In the rows, zero is written as 128.
Each row of numbers stands for one node and depends on some of the facts below. Use the named rows to name the rest.

Some facts about the nodes:
Z102 Ξ Z602; Z103 Ξ Z629; Z104 Ξ Z885; Z108 Ξ Z463; Z11 Ξ Z526
Z121 Ξ Z403; Z124 Ξ Z147; Z126 Ξ Z328; Z14 Ξ Z422; Z147 Ξ Z506
Z15 Ξ Z265; Z151 Ξ Z19; Z155 Ξ Z353; Z19 Ξ Z15; Z190 Ξ Z268
Z193 Ξ Z914; Z198 Ξ Z920; Z202 Ξ Z80; Z212 Ξ Z974; Z216 Ξ Z486
Z235 Ξ Z476; Z237 Ξ Z241; Z255 Ξ Z680; Z259 Ξ Z561; Z260 Ξ Z527
Z265 Ξ Z394; Z268 Ξ Z717; Z299 Ξ Z151; Z314 Ξ Z515; Z324 Ξ Z184
Z328 Ξ Z124; Z333 Ξ Z455; Z339 Ξ Z126; Z341 Ξ Z658; Z344 Ξ Z92
Z347 Ξ Z88; Z353 Ξ Z803; Z366 Ξ Z516; Z369 Ξ Z475; Z370 Ξ Z202
Z383 Ξ Z604; Z394 Ξ Z589; Z397 Ξ Z958; Z408 Ξ Z302; Z416 Ξ Z749
Z422 Ξ Z299; Z423 Ξ Z951; Z425 Ξ Z953; Z452 Ξ Z500; Z455 Ξ Z121
Z46 Ξ Z103; Z461 Ξ Z408; Z463 Ξ Z397; Z475 Ξ Z922; Z476 Ξ Z344
Z482 Ξ Z993; Z486 Ξ Z812; Z490 Ξ Z66; Z500 Ξ Z341; Z502 Ξ Z452
Z51 Ξ Z383; Z515 Ξ Z611; Z516 Ξ Z482; Z526 Ξ Z198; Z527 Ξ Z255
Z540 Ξ Z686; Z550 Ξ Z259; Z551 Ξ Z796; Z557 Ξ Z551; Z561 Ξ Z324
Z567 Ξ Z879; Z57 Ξ Z811; Z589 Ξ Z333; Z592 Ξ Z370; Z599 Ξ Z919
Z602 Ξ Z108; Z604 Ξ Z912; Z611 Ξ Z95; Z618 Ξ Z865; Z625 Ξ Z599
Z629 Ξ Z618; Z648 Ξ Z155; Z66 Ξ Z906; Z666 Ξ Z724; Z674 Ξ Z57
Z686 Ξ Z666; Z697 Ξ Z237; Z715 Ξ Z11; Z717 Ξ Z625; Z723 Ξ Z674
Z734 Ξ Z502; Z745 Ξ Z210; Z749 Ξ Z697; Z796 Ξ Z948; Z8 Ξ Z423
Z80 Ξ Z104; Z811 Ξ Z193; Z812 Ξ Z490; Z825 Ξ Z734; Z829 Ξ Z557
Z83 Ξ Z86; Z86 Ξ Z890; Z865 Ξ Z592; Z872 Ξ Z216; Z875 Ξ Z366
Z879 Ξ Z369; Z88 Ξ Z829; Z885 Ξ Z872; Z890 Ξ Z102; Z906 Ξ Z235
Z912 Ξ Z723; Z914 Ξ Z540; Z919 Ξ Z875; Z92 Ξ Z425; Z920 Ξ Z260
Z948 Ξ Z965; Z95 Ξ Z648; Z951 Ξ Z212; Z953 Ξ Z501; Z958 Ξ Z190
Z965 Ξ Z83; Z974 Ξ Z825; Z975 Ξ Z51; Z102 Λ 578; Z103 Λ 735
Z104 Λ 437; Z108 Λ 437; Z11 Λ 437; Z121 Λ 578; Z124 Λ 385
Z126 Λ 385; Z14 Λ 578; Z147 Λ 535; Z15 Λ 578; Z151 Λ 385
Z155 Λ 385; Z184 Λ 578; Z19 Λ 437; Z190 Λ 437; Z193 Λ 735
Z198 Λ 578; Z202 Λ 437; Z210 Λ 578; Z212 Λ 735; Z216 Λ 385
Z235 Λ 385; Z237 Λ 578; Z241 Λ 437; Z255 Λ 578; Z259 Λ 385
Z260 Λ 578; Z265 Λ 735; Z268 Λ 578; Z299 Λ 385; Z302 Λ 578
Z314 Λ 578; Z324 Λ 735; Z327 Λ 578; Z328 Λ 385; Z333 Λ 535
Z339 Λ 437; Z341 Λ 535; Z344 Λ 578; Z347 Λ 437; Z353 Λ 437
Z366 Λ 437; Z369 Λ 535; Z370 Λ 437; Z383 Λ 385; Z394 Λ 578
Z397 Λ 385; Z403 Λ 578; Z408 Λ 578; Z416 Λ 578; Z422 Λ 578
Z423 Λ 385; Z425 Λ 578; Z452 Λ 385; Z455 Λ 578; Z46 Λ 578
Z461 Λ 735; Z463 Λ 578; Z473 Λ 385; Z475 Λ 535; Z476 Λ 437
Z482 Λ 578; Z486 Λ 578; Z490 Λ 385; Z500 Λ 578; Z501 Λ 578
Z502 Λ 437; Z506 Λ 437; Z51 Λ 578; Z514 Λ 735; Z515 Λ 535
Z516 Λ 578; Z526 Λ 437; Z527 Λ 535; Z540 Λ 735; Z550 Λ 735
Z551 Λ 578; Z557 Λ 735; Z561 Λ 385; Z567 Λ 578; Z57 Λ 385
Z589 Λ 578; Z592 Λ 535; Z599 Λ 578; Z602 Λ 578; Z604 Λ 385
Z611 Λ 578; Z618 Λ 578; Z625 Λ 578; Z629 Λ 578; Z648 Λ 578
Z658 Λ 578; Z66 Λ 385; Z666 Λ 437; Z667 Λ 437; Z674 Λ 437
Z680 Λ 735; Z686 Λ 437; Z697 Λ 535; Z715 Λ 578; Z717 Λ 735
Z723 Λ 578; Z724 Λ 437; Z734 Λ 385; Z745 Λ 578; Z749 Λ 578
Z796 Λ 535; Z8 Λ 385; Z80 Λ 578; Z803 Λ 578; Z811 Λ 437
Z812 Λ 578; Z825 Λ 437; Z829 Λ 385; Z83 Λ 735; Z86 Λ 437
Z865 Λ 578; Z872 Λ 385; Z875 Λ 578; Z879 Λ 535; Z88 Λ 437
Z885 Λ 437; Z890 Λ 535; Z906 Λ 578; Z912 Λ 578; Z914 Λ 735
Z919 Λ 735; Z92 Λ 535; Z920 Λ 437; Z922 Λ 437; Z948 Λ 578
Z95 Λ 578; Z951 Λ 578; Z953 Λ 437; Z958 Λ 578; Z965 Λ 578
Z974 Λ 578; Z975 Λ 385; Z993 Λ 578; Z999 Λ 535

Named rows:
Z486: [ 95 124 136  83 149 169 123 179 164  92 119  76  84 142 133 149  94  72
 118 110 159 121  81 115 111 119  81 136 167 168]
Z103: [126 124 151  44 107 144 124 162 203 108 116 120 130 119 130 188  75  35
 137 111 121  97 133 129 102 159  69 149 186 126]
Z674: [148 157 143 103 157 159 199 169 140 119  95 107 122 151 140 121 115  97
 124 103 151 101 118 106 103  73  69 129 167 113]
Z717: [140 148 161 102 160 191 163 177 158 129  51 107 104 129 130 139  91  60
 113 120 112 103 121 110 114 106  79  95 169 102]
Z383: [152 170 101 140 135 165 169 164 155 154 113 108  98 105 120 119 138  89
 120 120 159 116 135  82  91  84 138 138 198 121]
Z473: [129 157 173 127 141 170 172 181 163 134 108 120 110 139 135 147 101  95
 105 121 132  98  96  97 102  91 100 141 166 138]
Z993: [112 103 152 125 163 180 136 192 158 102  41  96  77 114 136  94  96  44
 119 133 137 136 131 137 119  72 131  91 133 118]
Z14: [151 179 174  97 131 201 149 186 183  99  93  97 113  88 139  94 134 104
 108  80 178 168  72  91 100 149  51 123 138 111]
Z680: [123 127 154  98 145 158 151 160 153 154  84 126 102 165 107 158 105  82
 125 139 131 131 119 135 133  81 119  88 164 114]
Z914: [129 147 209  92 145 183 171 174 157 138  73 131 125 159 118 160 104  96
 119 110 112 121  93 127 123 108  61  98 138 101]
Z341: [114 147 151 108 162 163 167 180 140 152  78 142 108 152 126 149 122  74
 122  98 153  90 106 119 125  72  94 146 146 116]
Z796: [120 179 163  88 143 156 173 174 147 163 118 148 126 167 112 164 144 114
 130  80 174 107  73 104 122  90  68 161 156 123]
Z328: [118 136 157 133 131 183 173 157 150 123 107 111 115 121 118 148 114 102
 121 110 137 113 104 105  87 114 112 140 151 129]
Z734: [117 134 156 131 132 178 177 157 147 126 107 113 114 125 116 150 111  98
 123 112 135 112 106 106  89 107 116 140 150 129]
Z999: [105 134 137 102 140 183 160 157 148 130  82 121 106 136 126 147 111  73
 121  85 167 103  94 116 111 119  86 149 145 120]
Z526: [129 130 134  97 141 173 187 145 147  97 108  94 123 147 137 129 104  93
 124  97 160 111 110 112  97 110  70 131 156 125]
Z15: [126 164 176 101 166 175 158 202 153 115  89 103 110 124 128 126 132  93
 125  99 141 129  96 107 107  90  70 132 143 123]
Z265: [130 135 147  97 145 186 168 152 139 136  87 110 115 133 102 166 118  87
 132 105 124 127 113 117 108 119  86 112 160 102]
Z237: [116 153 166  91 165 163 142 206 159 113 100 100 100 140 136 134 118  80
 124 109 141 121  94 112 112  88  76 135 152 142]

Which node is each row?
No name comes twice in this set of rows, the named rows included.
[120 168 161  97 152 164 173 175 147 154  96 143 117 158 123 153 129  97
 124  85 164  98  87 109 123  90  72 151 150 118] | Z890
[156 180  83 135 136 182 177 159 147 135 124  89 100  79 118 131 141  89
 126  95 158 106 135  63  68 119 115 162 204 122] | Z975
[132 121 137 108 150 180 190 149 145  90  81  97 115 133 141 118  97  79
 120 100 153 107 121 121  95 106  76 122 149 116] | Z190
[128 136 210  93 128 181 162 157 166 138  74 134 127 156 112 153 102 101
 119 121 134 153  89 139 131 120  81  85 126  98] | Z540
[140 142 161 108 162 197 163 182 159 127  38 103  97 120 137 133  81  49
 110 123 107 105 131 112 115 105  85  95 166  97] | Z919
[ 89 109 138 108 174 148 153 180 120 130 100 106 101 152 100 156 138  89
 157 120 126 122 134 144 110  43 135 131 136 137] | Z403
[ 94  92 215 101 140 173 197 142 138  94  82 126 138 186 132 151  84 116
 132 110 135 127  90 162 116  92  74 106  88 118] | Z724
[139 154 147  91 130 146 188 148 154 124 126 119 130 167 128 128 128 118
 130 107 179 134 101 117 111  85  79 122 158 120] | Z86
[159 185 148  76 114 143 193 145 161 133 159 121 143 159 127 131 152 143
 129  86 198 145  81  98 103 116  52 141 168 122] | Z347
[161 171 153  96 131 184 166 158 161 147  86 120 120 114 110 134 132  94
 122 101 148 147 113 102 111 127  80 103 166  88] | Z461
[ 87 127 131 115 173 174 124 179 146 126 110  71  47 197 128 130  98  92
  91 142 177 145  51 116 146  64 117  87 167 181] | Z501
[107 149 153  87 162 162 123 203 170 105 115  82  81 154 147 139  93  74
 108 116 153 111  70 105 121  95  73 131 174 172] | Z812
[138 127 149 117 167 182 192 176 152  93  46  95 107 130 162  93  74  57
 109 115 135  92 133 118 106  85  77 106 151 113] | Z366
[114 144 164  62 141 139 118 209 190 103 123 105 105 133 148 147  90  53
 124 118 141 102 103 121 112 107  69 152 168 158] | Z80

The same nodes again, as new rows of numbers:
Some nodes and their rows:
Z475: [147 157 110 147 106 111 122 147 123 133 122 127 126 117 143  99 148 140
 128 123 127 114 134  77 130  97 121 140 142 123 116 134 121 127 123 170
 131 119 138 120 142 107 124 114 135 128 138 115 146 133]
Z416: [104 140 138 142 133 134 118 122 121 123 128 125 129 114 130 127 124 128
 135 142 134 122 126 136 118 137 105 124 128 128 117 128 112 130 137 133
 130 128 123  94 122 147 130 131 125 122 124 123 113 114]
Z341: [145 141 108 180  91 110 115 137 139 125 178 114 127 135 129  88 146 157
 140 121 113  84  96  61 140  86 118 131 139 122 106  98 138 146 132 155
 135 111 155  94 143 106 183 113 120 135 155 125 139 126]
Z723: [ 81  99 174 140 114 127 124 152  93 105 177 157 115 108 123 134 102 106
 129 152 117  90  95 130 113 150 120 130 124 137 128 136 123 110 123 113
 132 136 122 125 127 164 121 119 133 122 145 108 165 128]
Z697: [147 159 111 145 106 111 122 146 123 133 122 128 127 117 143  98 147 139
 128 124 126 114 135  77 130  97 120 140 142 124 116 134 121 127 123 170
 131 118 137 119 142 107 125 114 135 128 138 114 146 132]
Z235: [198 148 121 179 122 113 162 128 101 131 114 139 109 136 130  75 129 122
 105  86 162 147 145 177 149 142 203 127 121 113  96 146 112 170 129  93
 110 117  90 178 127 116 135 115 124 130 172 148 121 111]
Z920: [217 163 142 129  99 137 110 103 203 141  60 142 118 128 140 147 117 144
 113  96 108 189 147 122 125 130   7 118 137 120 171 120 133  82  79 175
 122 122 128 198 127 129 156 142 115 140 109 110 132 144]
Z83: [ 55  73 124 103 160 113 121 117 123 127 142 116 141 136 133 194 122 143
 132 121 114 190 117 148 140 107 249 114 145 123 157 152 142 119 135 154
 128 176 160 153 144 102  80 175 137 120 155 141 128 123]
Z104: [183  87 124 102 134 118 136 103 127 142  76 128 128 157  90  92 114 134
 126 108 126 123 124 129 134 128 143 147  99 131 178  98 153 123  82 109
 123 117  89 130 142 116 101 103 151 144 109 118 127 146]
Z15: [126 197 150 111 153 115 142 142 103 124  95 100 132 111 161 119 159 128
 117 181  94 100 112 136 121 150  50 105 106 137 113 138 123 125 176  97
 134  94 149  84 124 129 107 144 117 116  93 138 113 131]
Z974: [103 117 136 181 115 136 109 111 140 113 194 109 130 134 113 114 122 147
 149 139 119  88  82 116 129 125 100 113 124 126 105  87 131 152 149 116
 135 117 144  62 122 145 199 129 108 130 145 136 105 108]
Z366: [189  84  94  75 126 162 122 122 146 142 145 126 136 161 154 187 142 100
 125 126 181  98 168  92 129 126  99 121 128 135 149 120 144 102  89  97
 137 131 129 158 114 109 137 109 124 150  98 128 142 160]
Z353: [ 73  70  94 126 135 179 134 124 156 150  94 129 141 126 125  92 133 125
  86 120 141 188 156  93 132 149 121 169 139 143 138 138 126 123  84 183
 135 147 136 126 138 133 165  95 136 134  89 125 105 182]
Z184: [108 139 138 143 133 136 118 122 120 124 128 125 129 114 131 126 125 126
 133 141 137 121 127 135 118 138 103 124 128 127 116 130 111 131 138 131
 131 127 122  95 121 146 132 129 125 123 125 124 114 114]
Z155: [ 59 139  83 121 129 164 151 150 163 144 112 144 137 113  99  81 131 121
 112 106 132 192 173 136 131 131 167 181 153 135  86 147 116 163 151 175
 122 142 133 147 121 138 161 104 131 118 104 147 107 145]
Z51: [ 87 111 164 139 119 128 123 144  99 110 166 149 119 110 125 133 108 112
 131 149 121  96 104 130 114 146 118 128 125 135 125 134 121 115 127 116
 132 133 122 117 125 159 123 123 131 122 140 111 152 122]
Z611: [ 29 110 112 150 144 174 121 126 122 136 111 126 142 100 123  89 128 120
 117 139 154 155 154 125 116 146 130 161 144 134  99 148  96 146 137 180
 136 143 126  68 122 156 147 107 133 118 104 126  89 130]
Z126: [132 169 109 116 119 128 148 145 165 132 127 143 124 126 106 116 128 128
 129 107 113 162 150 146 133 123 139 145 138 128 104 130 131 148 150 130
 117 127 130 172 120 130 148 126 123 122 123 144 129 128]
Z88: [114  94 112 114 151 109 136 113 163 127 131 124 135 135 128 167 132 153
 106 124 111 202 127 108 141 135 154 121 125 146 171 124 132 108  64 135
 124 170 138 151 150 120 125 152 135 127 130 118 114 169]

Rows to name:
No name comes twice in this set of rows, the named rows included.
[ 94  82 143  84 133 132 117 114 110 142  79 123 137 149  82 110 101 128
 153 114  95 116 103 160 127  98 192 153 124 114 164 118 173 126 167 153
 130 117 130 129 136 108  73 124 148 135 115 139 144 109] | Z103
[121  67 112  73 136 160 109 125 106 140 149 118 141 157 154 202 130  96
 145 122 172  98 149 135 129 100 197 117 148 114 138 147 153 115 157 124
 140 138 150 160 113  93  93 135 126 140 127 150 153 116] | Z717
[106 121 136 176 118 136 111 113 134 115 182 112 130 131 118 116 123 142
 146 140 124  93  89 120 128 128 101 114 125 126 107  95 127 148 147 117
 134 119 140  68 121 145 188 129 111 129 142 134 107 108] | Z658
[214 222 132 155  82 106 101 131 166 137  74 141 114 106 150 120 136 152
 137 102 112 147 149  95 121  89  39 123 154 107 130 133 114 101 117 204
 124 109 133 165 134 113 130 138 122 130 137 102 151 110] | Z527
[208 156 139 126 102 138 113 106 196 141  68 140 119 130 138 144 119 143
 112 101 109 183 145 119 126 132  19 118 135 123 170 120 134  87  80 169
 122 123 129 192 129 128 156 138 117 140 109 112 132 147] | Z11
[160 121 148 208 136 127 130 109  67 122 121 120 115 119 160  93 128 120
 105 121 182 116 126 160 134 158 158 106 118 114 104 150  90 151 118 105
 125 122  93 104 127 135 131 122 122 129 169 128 105 101] | Z425
[150  95 120 116 126 139 132 119 152 136 115 128 129 141 132 129 130 131
 105 122 123 150 129 105 135 139 100 131 122 138 158 119 141 110  83 131
 130 132 133 151 137 122 146 119 128 138 112 122 128 167] | Z667
[168 152 112 100 115  89 122 133 110 139  87 129 129 136  85  78 131 144
 163 117 112  80 127  97 124  77 154 160 118 122 145 100 145 135 128 146
 125 105 101  93 147 102  71 103 161 133 121 108 150 113] | Z592
[154 214 119  88 135 107 169 162 148 131 102 121 127 126 132 111 158 129
 117 142  80 140 134 148 136 132  95 127 117 136 102 136 142 143 183  98
 119  98 151 164 122 114 125 139 116 118 100 156 131 142] | Z299
[125 189 148 114 151 117 139 139 105 124 100 103 132 112 157 121 154 128
 119 176 100 100 114 136 121 148  59 107 108 135 113 137 122 127 171 101
 134  97 145  86 123 131 110 143 118 117  98 137 114 129] | Z455
[127 118 107  95 152 134 112 122 117 121 173 120 138 133 150 214 138 110
 159 146 184  98 160 125 117 121 143 103 133 130 120 132 110 123 128  93
 133 149 121 100 109 130 100 145 127 126 127 127 120 110] | Z958
[194  83 129 180 128 135 142 108 105 136 105 125 117 143 161  94 134 126
  76 103 166 149 130 126 149 160 145 117 115 125 145 140 120 127  65 112
 125 127 107 160 141 113 152 109 124 143 151 128 119 156] | Z953
[162 122 147 164 141 117 127 103  69 126 100 122 121 129 119  87 117 125
 134 121 163  97 123 165 126 142 164 123 106 116 125 126 108 151 125  99
 123 114  77  86 128 135  97 116 139 130 150 123 107  94] | Z486
[170  91 122  79 134 119 133 105 139 143  75 129 132 158  77 100 113 136
 138 113 112 122 124 124 129 121 131 153  99 135 184  88 161 118  88 114
 124 118  95 124 142 118  97 105 154 143  96 116 130 148] | Z370

